Below is a small trained network, with its code and all its weights. Each question gives an input and a class and asks what happens when units are switched off, that is, made to give their printed mean instead of their output.

import numpy as np


def w(rows, s, z=0):
    codes = np.array(rows[::2]) - 128.0
    scale = np.full(codes.shape[1], s)
    scale[-1] = z or s
    return codes * scale


def f(y):
    return y / 2 * (1 + np.tanh(0.7978845608 * (y + 0.044715 * y**3)))


def log_softmax(a):
    a = a - a.max(-1, keepdims=True)
    return a - np.log(np.exp(a).sum(-1, keepdims=True))


def net(x, mask):
    res = np.array(x, float).reshape(1, 8) / 4 @ E
    y = f(res @ A[0][:, :-1].T + A[0][:, -1])
    res = res + np.where(mask, y, B[0][:, -1]) @ B[0][:, :-1]
    return log_softmax(res[-1] @ U[:, :-1].T + U[:, -1])


A, B = {}, {}
E = w([
[70,74,186,36,110,179],'x0',
[43,230,95,184,106,176],'x1',
[134,129,152,99,101,10],'x2',
[67,54,167,150,191,56],'x3',
[162,110,254,87,104,131],'x4',
[73,175,174,110,93,164],'x5',
[152,188,188,168,201,152],'x6',
[48,96,55,100,199,140],'x7',
],0.009)
A[0] = w([
[151,156,225,175,139,153,112],'n1',
[161,190,165,100,55,143,208],'n2',
[177,61,99,78,117,91,144],'n3',
[158,122,142,81,26,87,247],'n4',
[188,48,167,39,144,153,252],'n5',
[152,123,79,252,214,129,154],'n6',
[105,151,175,94,139,90,149],'n7',
[120,147,210,103,112,75,207],'n8',
[89,143,144,109,173,193,188],'n9',
[131,136,90,117,103,223,205],'n10',
[31,35,94,84,96,116,218],'n11',
[62,106,144,148,168,127,144],'n12',
[83,177,182,109,118,86,156],'n13',
[48,142,155,78,110,158,215],'n14',
[143,134,124,209,179,66,207],'n15',
[216,197,168,134,159,108,200],'n16',
[24,172,154,144,149,137,242],'n17',
[135,125,100,151,202,214,229],'n18',
[75,167,93,143,46,92,254],'n19',
[193,160,196,115,95,115,139],'n20',
[164,21,128,111,157,127,182],'n21',
[137,88,81,218,195,45,231],'n22',
[123,61,146,84,103,70,198],'n23',
],0.011,0.0043)
B[0] = w([
[113,104,187,148,159,144,185],'n1',
[179,119,148,229,111,129,213],'n2',
[121,245,116,62,167,88,205],'n3',
[194,159,126,150,155,71,227],'n4',
[167,168,176,110,149,103,248],'n5',
[34,160,107,153,133,234,224],'n6',
[156,135,140,172,149,62,162],'n7',
[113,88,182,150,169,61,201],'n8',
[102,92,195,64,64,154,187],'n9',
[155,171,193,113,37,215,211],'n10',
[167,150,97,61,102,84,236],'n11',
[107,98,85,96,115,90,167],'n12',
[123,58,136,148,155,101,173],'n13',
[154,40,177,93,71,71,209],'n14',
[30,143,83,185,165,142,207],'n15',
[117,109,155,191,159,141,202],'n16',
[84,47,113,111,77,133,212],'n17',
[94,141,139,84,88,254,208],'n18',
[162,112,50,192,82,105,218],'n19',
[107,99,140,183,160,142,196],'n20',
[121,189,131,65,171,133,210],'n21',
[72,170,55,96,166,166,238],'n22',
[157,161,94,86,213,48,217],'n23',
],0.0088,0.013)
U = w([
[190,81,194,218,188,92,64],'0',
[208,169,91,30,190,70,108],'1',
[63,137,37,156,169,166,201],'2',
[164,128,216,58,10,197,95],'3',
[176,48,85,85,26,31,50],'4',
[255,191,69,171,8,119,250],'5',
],0.0084,0.0022)

Each question gives the input, the list of numbers given to net, and the class t.
The units are the neurons (one row each of A and B). Each row of codes is followed by its name. A weight is (code - 128) times the scale printed after its matrix; where a second scale follows, it is the last column's (A, B and U).
mask holds one flag per neuron, in row order. A switched-off neuron (its flag False) gives its mean, the last column of its row in B, instead of its output. The means were averaged over made-up inputs and are rounded, as every weight is.
A unit's drop is (log p(t) with every unit on - log p(t) with that unit switched off) / (log p(t) with every unit on - log p(t) with every unit switched off).
The circuit of an input: a set's keep is (log p(t) with only the set's units on - log p(t) with every unit switched off) / (log p(t) with every unit on - log p(t) with every unit switched off). Starting from the 12 units with the biggest drops (on a tie, the unit counted first), units are removed one at a time, each time the one whose removal leaves the highest keep (on an exact tie, the one counted first), for as long as the keep stays at least 0.8.
units of the circuit, in order: the units of the circuit, biggest drop first
most important unit: the unit with the biggest drop
k most important neurons: the k neurons with the biggest drops, biggest first
drop when u is switched off: that unit's drop, to one decimal
input [4,-1,-1,8,4,-3,0,-5], class 1: units of the circuit, in order	(n23)
input [5,5,4,-7,-3,-5,7,-4], class 0: units of the circuit, in order	(n16, n11)
input [-8,-1,-8,-6,-2,4,0,-1], class 3: units of the circuit, in order	(n10, n18)
input [-3,4,-6,-5,-1,-5,4,-2], class 3: units of the circuit, in order	(n10, n18)
input [3,-6,8,7,-8,-7,7,3], class 2: 2 most important neurons	(n15, n6)
input [-7,-8,-4,3,5,8,-4,-2], class 0: 4 most important neurons	(n11, n20, n22, n8)
input [-2,-6,7,7,-8,8,-1,7], class 1: 2 most important neurons	(n11, n23)
input [-6,6,4,3,3,-2,4,-5], class 2: 3 most important neurons	(n15, n6, n22)
input [2,4,8,-8,0,-2,-8,8], class 5: 2 most important neurons	(n19, n8)
input [-2,-6,-4,-4,1,6,-7,2], class 5: 2 most important neurons	(n10, n22)
input [-6,3,0,-2,7,6,-3,7], class 4: 2 most important neurons	(n6, n18)
input [-5,4,3,-5,8,-6,-6,-2], class 0: drop when n20 is switched off	0.3
input [2,2,0,2,-2,-7,-5,1], class 1: drop when n11 is switched off	0.2
input [7,-2,5,-8,-1,6,-8,5], class 4: most important unit	n14
input [1,8,-1,5,-3,0,-7,-6], class 4: drop when n17 is switched off	0.1
input [8,6,-2,-3,-4,6,-3,1], class 3: drop when n10 is switched off	0.2
